Below is a small trained network, with its code and all its weights. Each question gives an input and a class and asks what happens when units are switched off, that is, made to give their printed mean instead of their output.

import numpy as np


def w(rows, s, z=0):
    codes = np.array(rows[::2]) - 128.0
    scale = np.full(codes.shape[1], s)
    scale[-1] = z or s
    return codes * scale


def norm(h):
    return h / np.sqrt((h * h).mean(-1, keepdims=True) + 1e-5)


def f(y):
    return np.maximum(y, 0)


def log_softmax(a):
    a = a - a.max(-1, keepdims=True)
    return a - np.log(np.exp(a).sum(-1, keepdims=True))


def net(x, mask):
    res = np.array(x, float).reshape(1, 7) / 4 @ E
    u = 0
    for l in range(3):
        y = f(norm(res) @ A[l][:, :-1].T + A[l][:, -1])
        res = res + np.where(mask[u : u + 3], y, B[l][:, -1]) @ B[l][:, :-1]
        u += 3
    return log_softmax(norm(res)[-1] @ U[:, :-1].T + U[:, -1])


A, B = {}, {}
E = w([
[130,71,160],'x0',
[198,250,214],'x1',
[127,89,156],'x2',
[151,127,108],'x3',
[104,101,169],'x4',
[109,114,7],'x5',
[224,133,69],'x6',
],0.011)
A[0] = w([
[109,7,66,2],'0.n1',
[100,215,91,240],'0.n2',
[232,124,2,141],'0.n3',
],0.0068,0.005)
B[0] = w([
[139,103,158,169],'0.n1',
[221,254,167,254],'0.n2',
[243,173,152,237],'0.n3',
],0.0091,0.0049)
A[1] = w([
[141,39,3,2],'1.n1',
[92,13,116,85],'1.n2',
[64,159,113,60],'1.n3',
],0.007,0.0071)
B[1] = w([
[143,2,117,191],'1.n1',
[164,168,195,255],'1.n2',
[150,201,83,135],'1.n3',
],0.0062,0.0016)
A[2] = w([
[127,59,121,28],'2.n1',
[176,197,254,255],'2.n2',
[125,17,87,28],'2.n3',
],0.0099,0.0039)
B[2] = w([
[146,163,148,138],'2.n1',
[158,183,216,254],'2.n2',
[203,5,170,152],'2.n3',
],0.011)
U = w([
[146,166,213,227],'0',
[84,5,73,73],'1',
[174,156,72,2],'2',
],0.018,0.005)

Each question gives the input, the list of numbers given to net, and the class t.
The units are the neurons (one row each of A and B). Each row of codes is followed by its name. A weight is (code - 128) times the scale printed after its matrix; where a second scale follows, it is the last column's (A, B and U).
mask holds one flag per neuron, layer by layer. A switched-off neuron (its flag False) gives its mean, the last column of its row in B, instead of its output. The means were averaged over made-up inputs and are rounded, as every weight is.
A unit's drop is (log p(t) with every unit on - log p(t) with that unit switched off) / (log p(t) with every unit on - log p(t) with every unit switched off).
The circuit of an input: a set's keep is (log p(t) with only the set's units on - log p(t) with every unit switched off) / (log p(t) with every unit on - log p(t) with every unit switched off). Starting from all 9 units, units are removed one at a time, each time the one whose removal leaves the highest keep (on an exact tie, the one counted first), for as long as the keep stays at least 0.8.
units of the circuit, in order: the units of the circuit, biggest drop first
k most important neurons: the k neurons with the biggest drops, biggest first
k most important neurons of layer l: the k neurons of layer l with the biggest drops, biggest first
drop when u is switched off: that unit's drop, to one decimal
input [5,-5,-1,-8,2,0,4], class 1: units of the circuit, in order -> 2.n2
input [-4,-2,-8,8,6,6,-8], class 2: units of the circuit, in order -> 2.n2; 0.n2
input [-1,-6,-2,5,0,-5,-3], class 1: units of the circuit, in order -> 0.n2; 2.n2
input [-2,-8,-1,3,4,-7,-4], class 1: units of the circuit, in order -> 0.n2; 2.n2
input [3,-8,4,-5,-3,-6,-8], class 1: units of the circuit, in order -> 2.n2; 0.n2
input [6,-4,3,-6,4,-2,-5], class 1: 2 most important neurons -> 0.n2; 2.n2
input [-6,-7,-2,-3,3,-6,7], class 2: units of the circuit, in order -> 0.n3; 2.n2; 0.n2
input [5,-1,2,-4,6,3,-2], class 1: 2 most important neurons of layer 0 -> 0.n2; 0.n3
input [-4,-6,-1,8,-4,4,-3], class 1: 3 most important neurons -> 2.n2; 1.n1; 2.n3
input [-4,-7,5,-1,-7,-1,4], class 1: drop when 2.n2 is switched off -> 0.5
input [7,-3,-3,1,2,4,3], class 1: drop when 1.n3 is switched off -> 0.0
